Fill in the rest of each row
In the rows, zero is written as 128.
From 2 directions:
[[102 148 138 124 106 124 102 139 130 107  93 147 113  84 144 127 150 141
  133 126 125 132 102 152 127 120 129 122 155 128 120 115 112 123 160 149
  120 139 135 171 132 126]
 [128 115 126 104 135 141 143 121 127 138 141 119 128 138 120 118 118 112
  117 126 122 125 131 114 124 141 128 128 125 116 111 132 134 134 118 137
  135 134 120 109 109 131]
 [109 120 133  81 123 149 136 123 127 131 126 125 117 113 125 109 125 108
  112 123 115 126 114 121 120 147 128 123 144 105  90 126 127 136 134 161
  135 147 119 126  95 133]]
Cut rows and their ends:
[120 125 130 109 126 137 131 126 127 129 127 127 123 122 127 121 127 120
 122 126 123 127 122] : [125 125 135 128 126 135 119 113 127 127 131 131 142 131 136 124 128 115
 130]
[139 113 123 118 140 136 146 120 127 141 148 115 134 151 118 123 114 115
 121 128 126 125 140] : [112 126 138 128 131 116 122 123 135 137 133 110 124 135 127 121 102 117
 131]

From 3 directions:
[[119 127 119 138 147 112 127 132 126 135 105 130 150 132 124 123 125 144
  142 153 136 123 148 122 117 123 152 124 123 127 132 145 130 129 132 138
  142 109 153 121 123 111]
 [ 82 124 104 115 116 141 142 105 122 117  96 138 115 150 106  65 117 124
  127 131  88 125 154 151 136 138 118 153 119 140 137 180 145 147 161 102
  153 123 122 121 122 120]
 [110 120 182 128  85 178 117 113 130  97 141 130  90 129 128 120 121 110
  123  55  67 142 127 150 114 137  95 146 100 145 123 119 167 132 136 116
   89 151  72 182 133 146]
 [182 133 157 140 137 117 113 153 136 139 169 116 137 102 154 200 142 129
  125 120 171 133  95 103 122 118 134 100 140 115 117  66 108 107  90 155
   97 138 130 138 136 140]]
Cut rows and their ends:
[130 132  92 125 149 103 137 131 126 143 115 129 145 132 124 120 130 136
 129 169 154 120 132 121 139 125 143 123 143 121 132 143 109] : [129 130 129 155 115 157  96 124 118]
[170 132 149 143 144 112 114 151 134 140 153 118 146 108 148 187 138 136
 132 131 168 130 108 105 118 118 144 103 135 117 120  82 112] : [110  97 156 107 128 140 134 133 131]
[113 132  69 117 150 100 147 123 122 144 100 133 144 141 114  92 126 136
 128 184 148 116 142 128 148 129 142 132 146 123 137 168 108] : [138 143 117 175 110 164  80 121 112]
[163 133 138 125 124 128 124 138 132 132 163 121 120 113 142 166 138 118
 116 117 151 132  97 118 138 126 117 116 142 120 121  88 110] : [117 106 134 110 144 118 128 135 145]
[109 131  67 113 145 105 149 119 122 141 101 134 138 143 111  84 125 132
 125 179 141 116 141 132 151 131 136 136 145 124 138 172 109] : [140 147 112 175 114 158  80 121 115]

From 2 directions:
[[153 115 109 125 122  84 134 186 101 166 111 134 152 120 101 136  97 130
  108 152 126 154 147 104 137 159 111 150 110  90 122 134 120 128 154 123
  131 137 140 129 134 141]
 [131 113 161 148 112 123 111 129 126 157 112 118 124 110 117 137 119 128
  106 173  94 118 108  94 129 132 137 122 136 130 147 125 148 139 119 155
  137 134 131 123 115 128]
 [105 157 101 105 153 167 145  84 150  64 161 136 116 156 161 111 163 126
  170  53 173 121 139 188 121 101 128 120 131 154 109 128 109 114 121  98
  114 114 115 134 140 119]]
Cut rows and their ends:
[125 134 118 122 134 133 133 123 131 115 135 131] : [127 135 134 124 134 128 137 111 140 129 133 141 127 124 126 128 127 131
 122 129 122 124 129 119 125 125 126 130 132 127]
[131 122 139 135 122 123 122 132 126 141 121 125] : [128 121 122 132 123 128 119 146 115 126 122 114 129 131 131 127 130 126
 135 127 135 132 126 138 132 131 130 126 123 129]
[123 124 148 138 122 136 119 114 134 132 125 122] : [120 122 130 130 131 128 123 143 113 117 114 118 126 122 136 120 136 138
 138 125 139 133 117 142 131 128 126 125 120 125]

From 2 directions:
[[118 138 129 135 118 105 130 124 119 123 117 125 118 138 139 120 137 134
  117 133 135 131 116 125 140 141 135 127 139 141 125 117 118 129 122 118
  139 155 141 134 130 112]
 [122 138 150 113 135 106 116 127 125 134 118 112 141 126 119 119 134 129
  111 129 140 137 121 126 131 139 124 142 138 131 136 103 127 137 115 112
  132 148 148 133 146 108]
 [ 98 162 137 143 102  54 129 115 102 116  92 115 103 157 156 101 155 146
   90 143 153 140  92 117 163 171 148 129 163 167 121  87  98 135 106  93
  160 212 172 148 140  75]
 [163  88 113 114 156 216 129 143 158 140 170 146 154  96  98 160  96 108
  175 111  97 113 170 141  88  78 107 124  87  84 134 179 162 119 155 170
   91  29  74 104 110 192]]
Cut rows and their ends:
[140 116 129 118 141 155 125 133 139 135 141 129 142] : [115 114 137 118 121 140 122 120 125 142 132 114 112 118 131 115 112 133
 139 141 127 134 139 115  96 114 121 127 146]
[113 147 145 124 123  88 121 123 117 128 109 113 127] : [137 133 113 142 135 103 134 145 138 111 123 143 150 132 137 147 144 130
  97 117 136 112 106 142 171 156 138 144  96]
[105 154 137 138 109  72 128 118 109 120 101 117 110] : [149 148 108 148 141  99 139 147 137 101 120 154 160 142 130 154 157 124
  96 106 134 111 101 152 191 162 143 139  88]
[142 115 135 112 146 158 121 135 141 138 143 126 149] : [111 107 138 116 119 140 120 121 126 145 133 110 110 114 135 114 108 136
 137 144 129 133 139 112  91 114 119 131 147]

From 3 directions:
[[126 131 137 113 127 154 151 123 122  90 137 114 124 146  93 133 139 126
  120 120 109 136 130 160 112 142 126 120 119 116 127 121 133 123 142 121
  138 128 138 116 117 158]
 [137 136 100 178 162 105  61 125 153 177  94 120 154  28 222 137 159 128
  115  94 141 138 157  67 143  94  93 161 147 141 141  77 103 131  50 167
  107 131  70 129 153  76]
 [133 122 115 146 143 115  98 129 133 154 120 125 144  76 186 128 140 116
  120 115 121 127 128 100 125 117 111 144 136 130 132 114 118 137  91 142
  113 130 113 140 144 103]
 [133 131 110 159 143 101  84 130 144 174 106 135 140  76 189 128 133 132
  129 120 149 127 140  80 147 104 116 147 142 143 135 111 114 131  86 149
  113 129  96 136 145  86]
 [134 120 115 144 148 123  99 126 130 143 123 116 150  64 192 130 151 108
  112 105 106 130 128 107 114 121 102 147 134 123 133 105 117 138  84 143
  111 131 113 139 145 109]]
Cut rows and their ends:
[134 130 114 149 157 141 100 120 136 123 117 101 151  54 180 140 171 113
 103  87 101 143 146 117 110 120  91 148 133 118 137  80 114] : [130  75 150 117 132  99 122 139 121]
[133 138 115 152 151 134 100 122 142 130 110 110 142  74 162 139 160 128
 112  96 123 143 153 112 127 115 102 144 134 128 136  85 114] : [124  85 150 122 130  94 116 135 117]

From 3 directions:
[[106 117 136  89 107 104 105  96 164  87 149 162 128  76 172 140  51 185
   89 125 146 126 112 153  78 134 128 180  96 153  67 108 135  97 141  99
  181 129 125  86 131 127]
 [131 122 127 108 129 116 138 113 146 115 133 133 135 127 125 124 106 127
  113 127 120 126 111 134  98 122 135 123 119 108 118 131 125 104 127 127
  100 136 112 109 120 143]
 [126 105 127 102 141 105 152 105 144 118 137 122 126 140 120 108 104 115
  113 115 106 128 106 148  87 113 146 121 132 103 113 123 112 101 128 130
  109 137 103 103 123 132]
 [130 126 128 113 127 121 132 117 142 117 132 134 134 124 128 128 110 131
  117 129 125 126 117 131 107 125 132 127 119 116 120 130 127 111 128 126
  110 133 118 114 122 139]
 [137 145 127 129 117 138 118 133 135 122 124 139 141 117 129 144 127 136
  126 142 139 125 129 113 133 136 119 124 112 124 135 139 141 124 125 127
  103 130 132 130 121 146]]
Cut rows and their ends:
[117 117 131 119 127 118 125 119 132 121 135 132 121 119 141 124 109 141
 120] : [121 129 129 125 142 116 127 131 146 128 140 109 116 124 124 133 120 160
 126 127 117 134 117]
[133 145 128 143 119 144 114 142 121 133 121 133 133 121 130 142 143 134
 136] : [139 141 127 140 112 152 138 117 128 123 138 140 135 140 142 126 128 127
 124 142 143 128 132]
[132 130 126 152 138 140 134 146 104 151 119 110 121 150 113 122 168 106
 150] : [126 123 131 142 120 160 127 126 113 148 130 153 131 124 153 124 139 129
 123 136 152 133 116]
[126 109 127 112 141 111 148 113 134 126 134 119 123 143 119 109 118 113
 121] : [115 109 129 114 144 102 115 142 120 137 110 120 123 113 112 128 131 118
 134 110 113 126 126]
[122 121 129 127 130 123 128 125 126 128 131 127 122 128 132 124 124 130
 127] : [123 127 129 128 135 125 126 130 135 132 135 121 121 124 130 130 126 146
 126 128 126 132 119]

From 2 directions:
[[130 112 114 119 122 125 125 145 120  99 119 125 142 116 131 139 106  97
  110 130  95 113 140 121 113 139 127 145 115 128 131 150 142 116 146 147
  138 111 117 162 154 137]
 [122 153 160 116 143  90 131 137 144  78 133 144 141  87 130 142 128 105
  114  90 125 112 135 133 108 133 142 145 125 143 151 124 105  80 135 187
  144 113 134 134 124 123]
 [134  88  90 115 112 138 122 157 106  93 110 116 149 121 133 143  86  78
   99 147  67 105 147 113 107 147 121 154 104 123 125 172 164 124 160 142
  141 101 104 191 179 148]]
Cut rows and their ends:
[127 139 138 134 132 129 130 117 134 146 134 130] : [119 135 126 121 143 148 140 126 150 138 121 133 138 121 129 117 137 128
 126 113 118 135 116 116 122 139 136 106 111 122]
[130 119 116 133 123 142 127 124 122 147 126 122] : [123 143 127 123 128 137 133 142 130 134 125 126 136 126 123 122 129 122
 119 129 136 146 125 106 122 134 126 125 129 130]
[124 146 151 119 139 100 130 135 140  91 131 139] : [138  98 129 139 127 110 118 100 125 116 133 131 113 132 138 140 125 139
 145 125 112  93 134 172 140 117 132 133 126 125]
[121 166 171 124 147  94 134 121 151 106 140 146] : [128 100 127 132 148 134 131  90 155 126 124 139 122 123 142 128 137 142
 147 104  93  93 119 167 134 130 144 103 101 115]
[128 133 131 134 129 133 129 119 130 147 132 128] : [120 138 126 121 139 145 138 131 144 137 122 131 137 122 127 118 135 126
 124 118 124 139 119 112 122 138 133 111 116 124]
[129 119 121 123 125 127 127 137 124 113 123 126] : [135 122 130 134 116 111 118 129 110 120 134 124 120 134 128 137 121 128
 130 140 136 122 138 138 133 119 122 146 142 133]
